Small tables with named rows and columns. After each table, cells are looked up by row and column.

Velobok:
         Zizo  Salo
Giv       192   192
Fop       183   184
Laloka    125   103
Suzined    46    68
Bizu       27    13
Mus        57    46
Duf        29    32
Pom       190   186
Bokid      58    46
Rapames    19    13
Tol       183   184
Pegof     183   185
Tagise     68    93
Tidok     192   194

Bizu, Zizo => 27
Rapames, Salo => 13
Pegof, Salo => 185
Bizu, Salo => 13
Rapames, Zizo => 19
Pom, Zizo => 190
Pom, Salo => 186
Mus, Salo => 46
Bokid, Zizo => 58
Duf, Salo => 32
Duf, Zizo => 29
Bokid, Salo => 46
Tidok, Salo => 194
Row with the largest Salo: Tidok

Pupufod =
	Lovi	Met	Sofava	Zan	Toda
Veraso	2.596	2.380	6.319	6.892	4.687
Segi	4.242	3.983	6.041	6.333	5.628
Menum	3.789	3.115	1.372	1.353	2.107
Rukezed	4.451	4.086	2.679	2.591	3.456
Gup	7.843	6.786	2.716	2.379	6.143
Kugizes	3.229	3.050	4.104	4.335	3.502
Zam	1.656	1.272	5.708	6.486	3.638
Fol	4.495	4.192	3.072	2.999	3.750
Pokug	6.481	5.790	2.518	2.245	4.953
Kato	2.182	1.920	4.774	5.270	3.278
Kezar	2.157	1.880	5.734	6.376	3.977

Kezar, Lovi => 2.157
Fol, Lovi => 4.495
Zam, Lovi => 1.656
Menum, Zan => 1.353
Rukezed, Sofava => 2.679
Kezar, Sofava => 5.734
Kezar, Zan => 6.376
Segi, Toda => 5.628
Zam, Toda => 3.638
Menum, Sofava => 1.372
Kugizes, Toda => 3.502
Pokug, Toda => 4.953
Pokug, Met => 5.790
Veraso, Sofava => 6.319
Rukezed, Zan => 2.591
Which row has the largest Toda? Gup

Table Nov
columns: Mabevok, Verega, Ludu, Napek, Fut, Nimusa, Bak
Godeza: [-79482, -27434, -25499, -25198, -26885, -28713, -28263]
Zadofu: [-1676, -25787, -27215, -27816, -19777, -24279, -24738]
Risur: [-938, -24390, -27643, -28682, 672, -23959, -23925]
Nozogen: [-8061, -26314, -27190, -27785, -27520, -24178, -24713]
Zal: [731, -25418, -27658, -28406, -20053, -23967, -24075]
Petumu: [-1692, -19943, -27089, -29359, 98895, -23834, -23817]
Mev: [36297, -26303, -27116, -26315, -33111, -28200, -28026]

What is the Nimusa of Petumu in Nov?
-23834
What is the Verega of Zadofu in Nov?
-25787
What is the Napek of Risur in Nov?
-28682
What is the Fut of Petumu in Nov?
98895
What is the Bak of Godeza in Nov?
-28263
What is the Fut of Risur in Nov?
672
What is the Bak of Zal in Nov?
-24075
What is the Mabevok of Zal in Nov?
731
What is the Mabevok of Nozogen in Nov?
-8061
What is the Bak of Zadofu in Nov?
-24738
What is the Nimusa of Zadofu in Nov?
-24279
What is the Mabevok of Petumu in Nov?
-1692
What is the Bak of Mev in Nov?
-28026
What is the Nimusa of Zal in Nov?
-23967
What is the Ludu of Zal in Nov?
-27658
What is the Napek of Godeza in Nov?
-25198
What is the Fut of Godeza in Nov?
-26885
What is the Verega of Risur in Nov?
-24390

Sude =
           Lik  Tifas  Depirob    Sos  Modug
Kek      -1361  -3859    -4634   4033   2045
Bel       1070   2460     3130  -6003  -2260
Rozise   -4305   2548     -160   -862  -5299
Porevo     681  -4507    -5223   2898   1571
Mamazo     139  -3928    -5295   2977   2621
Puf      -4909   2906      421  -1164  -5417
Ninun    -6490   4328     -502   -949  -4845
Rab       -703  -4870    -5405   2588   1628
Sanif    -5033   3461      679  -1091  -4747
Lov        230   1451     3154  -6895  -2008
Tad       1094  -4018    -4401   2421   2826
Roninil  -5888   3026     -133  -1210  -4684
Divazit   5138  -3382      296  -1885   3696
Badir     1278  -4382    -3958   1262   2732

What is the Sos of Mamazo in Sude?
2977
What is the Depirob of Rab in Sude?
-5405
What is the Depirob of Lov in Sude?
3154
What is the Lik of Tad in Sude?
1094
What is the Depirob of Porevo in Sude?
-5223
What is the Depirob of Roninil in Sude?
-133
What is the Depirob of Kek in Sude?
-4634
What is the Lik of Porevo in Sude?
681
What is the Sos of Bel in Sude?
-6003
What is the Modug of Porevo in Sude?
1571
What is the Modug of Badir in Sude?
2732

Vila:
|  | Zim | Nade | Lelarid | Toz | Lebafa | Mir | Lov | Ner | Sef |
|---|---|---|---|---|---|---|---|---|---|
| Nes | 6.07 | 4.17 | 4.02 | 6.08 | 5.89 | 5.07 | 5.39 | 5.06 | 5.86 |
| Mam | 5.12 | 5.32 | 3.91 | 5.93 | 4.83 | 5.16 | 6.00 | 4.38 | 5.05 |
| Demif | 5.83 | 5.01 | 3.88 | 5.93 | 4.91 | 5.36 | 5.28 | 4.48 | 5.26 |
| Senin | 6.38 | 5.53 | 5.54 | 5.63 | 5.19 | 5.81 | 4.10 | 5.28 | 5.59 |
| Todozop | 5.80 | 5.21 | 4.75 | 5.74 | 5.08 | 5.40 | 5.04 | 5.17 | 5.49 |
| Zasamo | 5.16 | 6.00 | 4.65 | 6.91 | 5.25 | 4.97 | 6.01 | 4.73 | 5.64 |
| Vegosa | 6.30 | 5.61 | 3.25 | 8.72 | 5.61 | 4.82 | 5.62 | 3.98 | 6.41 |
| Laf | 5.23 | 4.39 | 4.40 | 6.13 | 5.69 | 4.55 | 6.19 | 6.02 | 6.04 |
| Sug | 5.22 | 5.71 | 4.83 | 5.25 | 5.02 | 5.63 | 5.47 | 4.17 | 4.72 |
| Zisas | 5.51 | 5.66 | 3.78 | 7.38 | 5.15 | 4.91 | 5.93 | 4.38 | 5.76 |
| Debanam | 5.53 | 4.77 | 3.76 | 5.85 | 5.01 | 5.13 | 5.68 | 4.72 | 5.32 |
| Gubabov | 5.89 | 4.62 | 2.09 | 8.15 | 5.02 | 4.44 | 6.28 | 4.36 | 6.16 |

What is the Sef of Vegosa in Vila? 6.41
What is the Mir of Laf in Vila? 4.55
What is the Toz of Zasamo in Vila? 6.91
What is the Lelarid of Mam in Vila? 3.91
What is the Lov of Senin in Vila? 4.10
What is the Toz of Senin in Vila? 5.63
What is the Nade of Senin in Vila? 5.53
What is the Lebafa of Laf in Vila? 5.69
What is the Zim of Mam in Vila? 5.12
What is the Lov of Nes in Vila? 5.39
What is the Lelarid of Vegosa in Vila? 3.25
What is the Nade of Debanam in Vila? 4.77
What is the Lelarid of Laf in Vila? 4.40
What is the Lelarid of Demif in Vila? 3.88

